Below are the code and all the weights of a small trained network. Each question names an input and a target symbol and asks about switching units off, where a switched-off unit gives its printed mean instead of its output.

import numpy as np


def w(rows, s, z=0):
    codes = np.array(rows[::2]) - 128.0
    scale = np.full(codes.shape[1], s)
    scale[-1] = z or s
    return codes * scale


def f(y):
    return np.maximum(y, 0)


def softmax(a):
    e = np.exp(a - a.max(-1, keepdims=True))
    return e / e.sum(-1, keepdims=True)


def log_softmax(a):
    a = a - a.max(-1, keepdims=True)
    return a - np.log(np.exp(a).sum(-1, keepdims=True))


def net(x, mask):
    ids = ['αβγδεζηθλμξστφψω'.index(c) for c in x.split()]
    T = len(ids)
    res = E[ids] + P[:T]
    u = 0
    for l in range(2):
        q, k, v = (res @ M[l].T for M in (Q, K, V))
        z = softmax(np.where(np.tri(T) > 0, q @ k.T / 4**0.5, -1e9)) @ v
        res = res + np.where(mask[u], z, O[l][:, -1]) @ O[l][:, :-1]
        u += 1
        y = f(res @ A[l][:, :-1].T + A[l][:, -1])
        res = res + np.where(mask[u : u + 8], y, B[l][:, -1]) @ B[l][:, :-1]
        u += 8
    return log_softmax(res[-1] @ U[:, :-1].T + U[:, -1])


Q, K, V, O, A, B = {}, {}, {}, {}, {}, {}
E = w([
[91,141,182],'α',
[98,108,93],'β',
[27,116,148],'γ',
[182,127,144],'δ',
[151,183,134],'ε',
[157,117,206],'ζ',
[132,187,178],'η',
[115,96,77],'θ',
[63,122,150],'λ',
[118,199,206],'μ',
[203,76,140],'ξ',
[167,3,78],'σ',
[90,84,57],'τ',
[188,133,153],'φ',
[100,191,221],'ψ',
[145,103,208],'ω',
],0.018)
P = w([
[125,89,157],'0',
[181,241,52],'1',
[98,101,169],'2',
[150,250,37],'3',
[96,97,162],'4',
[125,244,49],'5',
[99,91,158],'6',
[123,229,47],'7',
[97,97,161],'8',
[145,206,39],'9',
[103,104,163],'10',
[144,212,60],'11',
],0.011)
Q[0] = w([
[125,167,140],'0.h1',
[101,209,30],'0.h1',
[162,112,116],'0.h1',
[121,254,122],'0.h1',
],0.0097)
K[0] = w([
[126,76,216],'0.h1',
[144,154,50],'0.h1',
[249,116,93],'0.h1',
[160,94,123],'0.h1',
],0.011)
V[0] = w([
[175,64,230],'0.h1',
[1,196,143],'0.h1',
[24,118,59],'0.h1',
[252,64,204],'0.h1',
],0.0068)
O[0] = w([
[134,25,2,168],'0.h1',
[91,143,105,252],'0.h1',
[155,22,130,135],'0.h1',
[147,82,38,90],'0.h1',
],0.0043,0.0032)
A[0] = w([
[199,141,48,164],'0.n1',
[165,203,1,133],'0.n2',
[123,75,96,124],'0.n3',
[117,203,171,142],'0.n4',
[66,136,103,181],'0.n5',
[179,142,210,1],'0.n6',
[148,63,188,80],'0.n7',
[181,185,124,162],'0.n8',
],0.012,0.0048)
B[0] = w([
[122,215,138,183],'0.n1',
[91,150,217,228],'0.n2',
[113,118,140,153],'0.n3',
[254,75,104,254],'0.n4',
[130,245,75,219],'0.n5',
[154,72,157,142],'0.n6',
[128,101,194,169],'0.n7',
[18,69,10,206],'0.n8',
],0.0069,0.0066)
Q[1] = w([
[51,103,164],'1.h1',
[140,82,171],'1.h1',
[55,121,2],'1.h1',
[28,79,85],'1.h1',
],0.0076)
K[1] = w([
[253,134,11],'1.h1',
[116,179,30],'1.h1',
[78,116,218],'1.h1',
[83,154,41],'1.h1',
],0.005)
V[1] = w([
[78,89,2],'1.h1',
[192,116,226],'1.h1',
[60,85,101],'1.h1',
[66,201,25],'1.h1',
],0.0081)
O[1] = w([
[57,90,42,10],'1.h1',
[188,134,196,115],'1.h1',
[47,227,16,98],'1.h1',
[134,172,3,248],'1.h1',
],0.0073,0.0017)
A[1] = w([
[80,152,75,126],'1.n1',
[117,181,128,140],'1.n2',
[195,84,165,3],'1.n3',
[127,118,120,33],'1.n4',
[109,214,132,127],'1.n5',
[50,95,190,82],'1.n6',
[123,81,153,69],'1.n7',
[152,158,250,154],'1.n8',
],0.013,0.0051)
B[1] = w([
[181,196,134,206],'1.n1',
[119,67,173,212],'1.n2',
[179,135,74,157],'1.n3',
[80,121,154,128],'1.n4',
[158,2,111,254],'1.n5',
[113,19,58,163],'1.n6',
[141,61,159,144],'1.n7',
[73,187,128,243],'1.n8',
],0.0095,0.0082)
U = w([
[227,132,157,187],'α',
[122,183,59,99],'β',
[187,173,57,148],'γ',
[87,146,95,91],'δ',
[153,94,89,1],'ε',
[71,193,203,115],'ζ',
[156,152,134,96],'η',
[110,185,64,104],'θ',
[59,141,51,119],'λ',
[137,175,148,157],'μ',
[93,99,196,92],'ξ',
[119,128,148,94],'σ',
[121,197,32,109],'τ',
[150,153,131,90],'φ',
[132,187,179,179],'ψ',
[1,161,178,195],'ω',
],0.013,0.0061)

Each question gives the input, a string of symbols that net reads in full, and the target symbol t.
The units are the heads (4 rows each of Q, K, V and O) and the neurons (one row each of A and B). Each row of codes is followed by its name. A weight is (code - 128) times the scale printed after its matrix; where a second scale follows, it is the last column's (O, A, B and U).
mask holds one flag per unit, layer by layer, with each layer's heads first. A switched-off unit (its flag False) gives its mean, the last column of its rows in O or B, instead of its output. The means were averaged over made-up inputs and are rounded, as every weight is.
A unit's drop is (log p(t) with every unit on - log p(t) with that unit switched off) / (log p(t) with every unit on - log p(t) with every unit switched off).
The circuit of an input: a set's keep is (log p(t) with only the set's units on - log p(t) with every unit switched off) / (log p(t) with every unit on - log p(t) with every unit switched off). Starting from the 12 units with the biggest drops (on a tie, the unit counted first), units are removed one at a time, each time the one whose removal leaves the highest keep (on an exact tie, the one counted first), for as long as the keep stays at least 0.8.
circuit, biggest first: the units of the circuit, biggest drop first
most important unit: the unit with the biggest drop
k most important neurons: the k neurons with the biggest drops, biggest first
k most important neurons of layer l: the k neurons of layer l with the biggest drops, biggest first
drop of u: that unit's drop, to one decimal
input λ α γ ψ, target γ: 2 most important neurons of layer 0 -> [0.n8; 0.n4]
input γ α α η, target α: circuit, biggest first -> [1.n5; 0.n4]
input θ σ γ ψ, target γ: circuit, biggest first -> [0.n4; 1.h1]
input ξ ψ ω ζ, target ω: circuit, biggest first -> [1.h1; 1.n8; 1.n1]
input γ γ α γ, target α: most important unit -> 0.n8
input μ ω γ ω α ε, target α: 2 most important neurons of layer 0 -> [0.n8; 0.n2]
input ψ σ ω α, target ω: circuit, biggest first -> [1.h1; 1.n8]
input γ ξ α θ α μ, target α: 3 most important neurons -> [0.n4; 1.n8; 1.n5]
input μ γ τ ξ α ψ, target α: 2 most important neurons of layer 0 -> [0.n4; 0.n2]
input α ω ω α, target ω: 2 most important neurons -> [1.n8; 0.n7]
input ζ γ ω μ, target ω: 3 most important neurons -> [1.n8; 0.n2; 0.n7]
input δ ε α ε, target α: 2 most important neurons -> [0.n8; 1.n5]
input ψ λ ω λ, target ω: 3 most important neurons -> [1.n8; 0.n8; 1.n1]
input τ θ γ, target λ: most important unit -> 0.h1
input δ ξ α ψ, target α: 3 most important neurons of layer 1 -> [1.n8; 1.n5; 1.n2]
input ω α σ α λ ξ ψ η ω ω ω θ, target ω: drop of 1.h1 -> 0.5
input γ α ω φ, target ω: drop of 1.h1 -> 0.6
input ψ α γ ω τ, target τ: drop of 0.n2 -> 0.2
